Below are the code and all the weights of a small trained network. Each question names an input and a class and asks about switching units off, where a switched-off unit gives its printed mean instead of its output.

import numpy as np


def w(rows, s, z=0):
    codes = np.array(rows[::2]) - 128.0
    scale = np.full(codes.shape[1], s)
    scale[-1] = z or s
    return codes * scale


def norm(h):
    return h / np.sqrt((h * h).mean(-1, keepdims=True) + 1e-5)


def f(y):
    return y / 2 * (1 + np.tanh(0.7978845608 * (y + 0.044715 * y**3)))


def log_softmax(a):
    a = a - a.max(-1, keepdims=True)
    return a - np.log(np.exp(a).sum(-1, keepdims=True))


def net(x, mask):
    res = np.array(x, float).reshape(1, 7) / 4 @ E
    u = 0
    for l in range(4):
        y = f(norm(res) @ A[l][:, :-1].T + A[l][:, -1])
        res = res + np.where(mask[u : u + 7], y, B[l][:, -1]) @ B[l][:, :-1]
        u += 7
    return log_softmax(norm(res)[-1] @ U[:, :-1].T + U[:, -1])


A, B = {}, {}
E = w([
[128,129,129,128,129],'x0',
[111,17,142,240,177],'x1',
[129,131,132,129,128],'x2',
[3,123,118,49,224],'x3',
[128,128,126,130,127],'x4',
[73,46,254,85,21],'x5',
[127,130,129,130,127],'x6',
],0.0084)
A[0] = w([
[85,57,125,196,171,89],'0.n0',
[150,78,236,113,53,111],'0.n1',
[192,231,138,57,69,86],'0.n2',
[62,159,64,21,104,157],'0.n3',
[26,59,67,50,201,45],'0.n4',
[254,128,140,203,64,1],'0.n5',
[157,46,92,181,101,114],'0.n6',
],0.0087,0.0075)
B[0] = w([
[194,117,194,131,209,174],'0.n0',
[102,78,55,86,102,239],'0.n1',
[251,177,185,102,129,217],'0.n2',
[150,158,178,93,156,253],'0.n3',
[49,132,139,102,194,193],'0.n4',
[127,213,149,208,33,183],'0.n5',
[170,137,160,188,146,178],'0.n6',
],0.012,0.0054)
A[1] = w([
[158,113,164,189,61,127],'1.n0',
[176,188,42,183,163,119],'1.n1',
[178,137,141,155,147,143],'1.n2',
[83,70,147,77,65,78],'1.n3',
[124,72,141,208,177,2],'1.n4',
[129,137,108,99,111,84],'1.n5',
[136,203,9,138,216,99],'1.n6',
],0.013,0.0087)
B[1] = w([
[24,164,65,143,195,254],'1.n0',
[104,34,118,80,55,241],'1.n1',
[102,75,128,103,154,207],'1.n2',
[232,31,92,115,127,202],'1.n3',
[190,79,250,214,139,160],'1.n4',
[165,138,167,157,143,115],'1.n5',
[141,14,128,74,76,252],'1.n6',
],0.012,0.005)
A[2] = w([
[175,211,54,105,40,99],'2.n0',
[80,104,36,138,54,2],'2.n1',
[193,50,149,117,30,133],'2.n2',
[92,1,139,153,137,91],'2.n3',
[143,205,98,220,36,124],'2.n4',
[144,180,244,113,189,99],'2.n5',
[178,181,94,231,12,77],'2.n6',
],0.01,0.0071)
B[2] = w([
[125,173,159,217,134,190],'2.n0',
[166,155,202,106,150,146],'2.n1',
[60,55,46,90,124,253],'2.n2',
[153,222,157,97,44,249],'2.n3',
[52,230,46,203,254,190],'2.n4',
[132,40,36,107,125,183],'2.n5',
[6,164,47,153,243,187],'2.n6',
],0.011,0.0061)
A[3] = w([
[108,43,131,182,145,134],'3.n0',
[60,150,213,54,231,36],'3.n1',
[180,101,206,218,158,43],'3.n2',
[105,162,99,58,124,106],'3.n3',
[182,84,202,221,174,2],'3.n4',
[227,251,194,73,77,33],'3.n5',
[184,222,145,72,101,23],'3.n6',
],0.015,0.0073)
B[3] = w([
[189,172,147,85,116,229],'3.n0',
[57,165,39,185,143,255],'3.n1',
[238,200,237,152,104,171],'3.n2',
[188,127,187,213,97,225],'3.n3',
[229,165,238,171,85,175],'3.n4',
[211,150,250,191,147,203],'3.n5',
[191,115,225,163,112,173],'3.n6',
],0.018,0.0058)
U = w([
[46,221,33,197,196,221],'0',
[166,25,68,6,32,2],'1',
[252,212,247,182,116,113],'2',
],0.021,0.0075)

Each question gives the input, the list of numbers given to net, and the class t.
The units are the neurons (one row each of A and B). Each row of codes is followed by its name. A weight is (code - 128) times the scale printed after its matrix; where a second scale follows, it is the last column's (A, B and U).
mask holds one flag per neuron, layer by layer. A switched-off neuron (its flag False) gives its mean, the last column of its row in B, instead of its output. The means were averaged over made-up inputs and are rounded, as every weight is.
A unit's drop is (log p(t) with every unit on - log p(t) with that unit switched off) / (log p(t) with every unit on - log p(t) with every unit switched off).
The circuit of an input: a set's keep is (log p(t) with only the set's units on - log p(t) with every unit switched off) / (log p(t) with every unit on - log p(t) with every unit switched off). Starting from the 12 units with the biggest drops (on a tie, the unit counted first), units are removed one at a time, each time the one whose removal leaves the highest keep (on an exact tie, the one counted first), for as long as the keep stays at least 0.8.
units of the circuit, in order: the units of the circuit, biggest drop first
most important unit: the unit with the biggest drop
k most important neurons: the k neurons with the biggest drops, biggest first
k most important neurons of layer l: the k neurons of layer l with the biggest drops, biggest first
drop when u is switched off: that unit's drop, to one decimal
input [-2,-3,8,-6,2,7,8], class 1: 2 most important neurons -> [0.n1; 1.n3]
input [4,-2,-1,2,1,-2,4], class 0: 4 most important neurons -> [0.n3; 2.n3; 3.n1; 2.n2]
input [-6,-7,1,6,5,-3,7], class 2: 3 most important neurons -> [2.n2; 1.n0; 2.n6]
input [2,-5,1,5,-4,-8,-1], class 1: units of the circuit, in order -> [1.n6]
input [-8,7,6,6,-2,0,3], class 2: 4 most important neurons -> [0.n0; 1.n4; 1.n0; 2.n2]
input [5,-8,6,-8,6,8,3], class 0: 3 most important neurons of layer 2 -> [2.n2; 2.n3; 2.n6]
input [-3,-6,-5,-4,6,6,2], class 1: 4 most important neurons -> [0.n1; 2.n2; 2.n3; 1.n3]
input [0,7,4,-1,-4,-7,-3], class 1: 3 most important neurons -> [1.n1; 1.n6; 2.n2]
input [3,8,-1,-2,4,8,2], class 1: 2 most important neurons -> [0.n1; 2.n2]
input [-5,-6,3,7,-6,2,5], class 0: 2 most important neurons -> [3.n1; 2.n3]
input [-1,-4,-6,-5,-1,-5,-8], class 0: 2 most important neurons of layer 2 -> [2.n0; 2.n6]
input [-4,-7,7,-7,7,1,-8], class 0: 2 most important neurons of layer 2 -> [2.n4; 2.n6]
input [2,7,2,-8,-1,4,-3], class 0: drop when 0.n5 is switched off -> 1.1
input [0,2,-4,-3,6,-8,7], class 1: drop when 3.n0 is switched off -> 0.0
input [-8,5,-4,6,-8,5,-2], class 0: drop when 3.n1 is switched off -> 0.1
input [0,1,-2,-7,-6,-5,5], class 0: most important unit -> 0.n5
